[[ 0.42 -0.49 -0.16 -0.20  0.18 -0.26 -0.20 -0.65 -0.30  0.55 -0.46  0.57
  -0.01 -0.20  0.48]
 [ 0.00 -0.49 -0.16 -0.14 -0.28 -0.40 -2.48 -0.12 -0.04 -0.31 -0.41 -0.10
  -0.63 -0.72 -0.21]
 [ 0.00 -0.49 -0.16 -0.20 -0.28 -0.40 -0.20 -0.57 -0.30 -0.28 -0.41 -0.07
  -0.63 -0.72 -0.21]
 [ 0.00 -0.49 -0.16 -0.20 -0.28 -0.40 -0.20 -0.65 -0.30 -0.28 -0.41 -0.07
  -0.63 -0.72 -0.21]
 [ 0.00 -0.49 -0.16 -0.20 -0.28 -0.40 -0.20 -0.65 -0.30 -0.28 -0.41  0.02
  -0.63 -0.72 -0.21]
 [ 0.00 -0.49 -0.16 -0.20 -0.28 -0.40 -0.36 -0.42 -0.30 -0.28 -0.41 -0.07
  -1.83 -0.72 -0.21]
 [ 0.00 -0.49 -0.16 -0.20 -0.28 -0.40 -0.20 -0.65 -0.30 -0.28 -0.41 -0.07
  -0.63 -0.72 -0.21]
 [ 0.00 -0.80 -1.21 -0.20 -0.28  0.87 -0.20 -0.65 -0.30 -0.28 -0.41 -0.07
  -0.63 -0.72 -0.21]
 [ 0.00 -0.49  1.27 -0.20 -0.70 -0.93 -0.62  0.19  2.72 -0.28 -0.41 -2.82
  -0.63  1.08 -0.21]
 [ 0.00 -0.49 -0.16 -0.20 -0.28 -0.40 -0.20 -0.65 -0.30 -0.28 -0.41 -0.07
  -0.63 -0.72 -0.21]
 [ 0.00 -0.49 -0.25 -0.20 -0.28 -0.40 -0.20 -0.65 -0.25 -0.28 -0.41 -0.07
  -0.63 -0.16 -0.21]
 [ 0.00 -0.63 -0.14 -0.20 -0.28 -0.40 -0.56 -0.65 -0.30 -0.28 -0.41 -0.07
  -0.63 -0.72  0.11]] --> -0.63

[[-204.8  -91.5  123.1  125.7  254.1   80.7  220.3  209.6  170.1 -204.8
    14.4  240.7  164.8]
 [ 252.6  166.8  -46.6  -94.6  -85.1   88.7 -183.4  210.9 -100.3 -135.2
    73.3    7.7   98.3]
 [ 219.2 -172.5 -133.8 -211.5   33.7 -153.1   36.5  269.5   53.0  206.4
  -119.6  -36.3  177.8]
 [-101.2  175.7  163.5    3.6  -41.5  163.8 -201.6 -101.7   75.1  259.2
  -200.4  144.6   43.1]
 [  11.2 -213.8  138.2 -183.4   88.2 -145.4  -88.3  252.7  257.7  142.5
   208.1  124.6  -52.8]
 [ 213.9  261.0  244.5 -167.7  111.7   85.4  -77.2  229.5  -87.6 -115.8
  -197.7  -24.9 -142.2]] --> 261.0

[[-0.127 -0.093  0.236  0.228 -0.124 -0.097  0.013  0.048  0.067  0.008]
 [-0.015  0.053  0.141  0.143  0.041  0.037  0.023  0.123  0.007  0.023]
 [ 0.076  0.067  0.038  0.050  0.065  0.074  0.074  0.054  0.076  0.080]
 [-0.125 -0.111  0.186  0.255 -0.153 -0.075  0.050  0.030  0.130  0.090]
 [ 0.253  0.190 -0.107 -0.127  0.232  0.192  0.102  0.039  0.061  0.095]
 [-0.032 -0.034  0.152  0.130 -0.050 -0.040  0.041  0.028  0.079  0.026]
 [-0.165 -0.160  0.217  0.289 -0.212 -0.119  0.049  0.006  0.153  0.090]
 [-0.084 -0.064  0.155  0.216 -0.103 -0.037  0.058  0.046  0.115  0.090]
 [ 0.117  0.164  0.066 -0.010  0.189  0.115  0.022  0.130 -0.047 -0.021]
 [ 0.030  0.051  0.049  0.125  0.030  0.079  0.080  0.082  0.091  0.123]
 [ 0.069  0.050  0.040  0.056  0.048  0.062  0.076  0.040  0.089  0.085]
 [ 0.052  0.045  0.047  0.087  0.044  0.067  0.069  0.056  0.083  0.095]] --> 0.045

[[-204.7   30.4   12.4  124.9   31.6  -63.4  195.3 -163.1   64.5   25.0
   -88.7 -179.8   12.3   17.2 -120.3]
 [-207.3  149.0  155.2  -31.2 -209.0 -193.3  114.4  -64.0  210.7   44.2
   -98.0   61.9   34.4  135.7  104.1]
 [-188.8   55.1  -40.0  137.0 -191.8 -176.5  168.8   60.8  143.2   25.9
   177.8 -159.3   52.0  -39.8  202.3]
 [ 148.8   12.6 -213.6 -149.6  211.8  169.1   -3.7   66.3   85.4   91.9
   -49.3   -7.5 -189.9  136.3  -89.5]
 [ -11.7   28.0  -87.0  206.5   43.3 -174.5   -8.7 -143.5 -129.8 -205.2
   -28.0  173.7  190.2  184.0 -210.6]] --> 28.0

[[ -38.18   17.82  -20.88   -7.85   -1.97  129.59  -30.70  106.91  -30.86
   -97.68  -82.10 -148.32  166.00   48.46]
 [  42.41  -33.09    2.84   -0.33   -2.20 -208.48    5.06   -4.82   33.62
    16.28   13.94  195.15 -265.44   -2.33]
 [ -16.48    5.49   10.36    1.91   -2.02   46.41   16.83  -49.01  -13.38
    52.06   44.00  -57.17   59.72  -22.45]
 [  -6.50   -1.41   -5.75   -3.13   -2.05    0.78   -7.95   31.79   -5.44
   -26.55  -21.96  -14.22    1.51   14.25]
 [  23.12  -20.67   -4.08   -2.54   -2.14 -126.36   -5.48   26.77   18.22
   -17.66  -14.53  112.84 -160.66   12.03]
 [  41.66  -32.56   -8.40   -3.87   -2.20 -205.43  -12.31   49.42   33.03
   -39.49  -32.72  191.76 -261.54   22.30]
 [   9.14  -12.11  -28.39  -10.22   -2.10  -70.09  -42.80  145.68    6.98
  -137.63 -115.09   52.43  -88.96   65.88]] --> -12.11

[[ 0.1 -0.2 -0.1 -2.5 -0.8 -1.8 -1.3 -0.2  0.8 -1.1]
 [ 0.5  0.0 -0.4  1.5  0.6 -1.1 -1.2 -0.4 -0.5  0.2]
 [-0.1 -0.8  0.5  0.8 -1.2 -1.0 -0.8 -0.3 -0.7  0.6]
 [ 0.3 -0.4  0.7 -0.6  0.3  0.6  0.3  0.0 -1.0 -1.2]
 [ 0.4 -0.1 -0.8 -0.3  0.1 -0.4  0.7 -0.1  0.0  0.6]
 [ 0.7 -0.1 -0.8  0.1  0.6 -0.6  0.9  0.1 -0.6  0.5]
 [-0.3 -0.8 -1.3 -0.4  0.5 -1.6  0.6  0.1 -2.0  0.0]
 [-1.5  0.1 -0.9  0.0 -1.4 -0.2  0.1  0.6  0.3 -1.7]
 [-0.9 -0.4 -0.9 -0.8 -0.8  0.2 -0.5 -1.6 -0.4 -0.4]
 [-1.6 -0.4 -1.3 -1.3 -1.1  0.9 -0.6 -2.7 -0.3 -0.5]] --> -0.4

[[ 0.07  0.05  0.04 -0.15  0.08 -0.07  0.08  0.17  0.15  0.23 -0.20 -0.01
   0.05 -0.09]
 [ 0.03  0.04  0.04  0.24  0.02  0.14  0.00 -0.05 -0.03 -0.16  0.29  0.09
   0.04  0.16]
 [ 0.02  0.04  0.04  0.17  0.01  0.16  0.02 -0.07 -0.05 -0.10  0.20  0.10
   0.04  0.19]
 [ 0.05  0.04  0.04 -0.15  0.05  0.04  0.08  0.05  0.05  0.23 -0.20  0.04
   0.04  0.04]
 [ 0.01  0.03  0.04  0.07 -0.01  0.23  0.03 -0.13 -0.10  0.00  0.08  0.13
   0.03  0.27]] --> 0.03

[[ 13.52  -2.93  -0.24 -16.41  -3.22   9.53  11.12  -4.86   5.10   1.26
   18.61  13.57   9.87  -1.51]
 [ -2.03   4.19 -12.52  -2.07 -17.68   5.66  -6.65 -10.74   1.98  -8.82
   19.53  17.78 -11.09   4.98]
 [ -1.32 -16.24   4.13  -1.29   6.25  23.42   0.95   8.19  -1.58  -9.62
   15.18   7.52  22.52 -20.51]
 [-19.40  10.61 -21.78 -10.24   5.19 -13.89 -16.20  -2.21   7.91  -0.59
  -13.59   6.02 -21.24  -0.02]
 [ 14.45  -2.58  -0.24 -15.47  -3.00   7.57  10.23  -4.57   5.69   1.26
   15.05  13.10   8.62  -1.76]
 [ -3.01  12.30  -2.60  28.04   7.83  -9.08   1.07   5.29   1.07   7.22
    0.15   9.93   9.96  -3.43]
 [ -6.78  -7.46  -8.63 -10.99  -3.93  -3.13   3.98  -5.35  -6.27 -16.26
   -3.02  10.15   5.18   9.06]
 [ -7.29 -17.79   2.93   0.30  22.73  -1.81 -21.69  -6.11  -3.72   5.55
   -4.74  21.83   6.08  -6.77]] --> -17.79

[[ 0.034 -0.058  0.037  0.022  0.003 -0.010 -0.052  0.069 -0.029 -0.010]
 [ 0.076  0.019 -0.073  0.157  0.104  0.029 -0.268  0.069 -0.037 -0.083]
 [ 0.069 -0.014  0.061  0.157  0.084 -0.006 -0.169  0.069 -0.019 -0.083]
 [ 0.069 -0.037  0.042  0.143  0.083 -0.025 -0.159  0.069 -0.037 -0.040]
 [ 0.092  0.038 -0.068  0.193  0.247  0.030 -0.239  0.046 -0.037 -0.144]
 [ 0.067  0.019 -0.115  0.157  0.083  0.095 -0.171  0.069 -0.037 -0.083]
 [ 0.069  0.019  0.038  0.120  0.014 -0.038 -0.169 -0.001 -0.019 -0.006]
 [ 0.096  0.071 -0.141  0.167  0.221  0.012 -0.293  0.069 -0.037 -0.089]
 [ 0.065  0.019 -0.055  0.230  0.083  0.058 -0.149  0.033 -0.037 -0.114]] --> 0.019
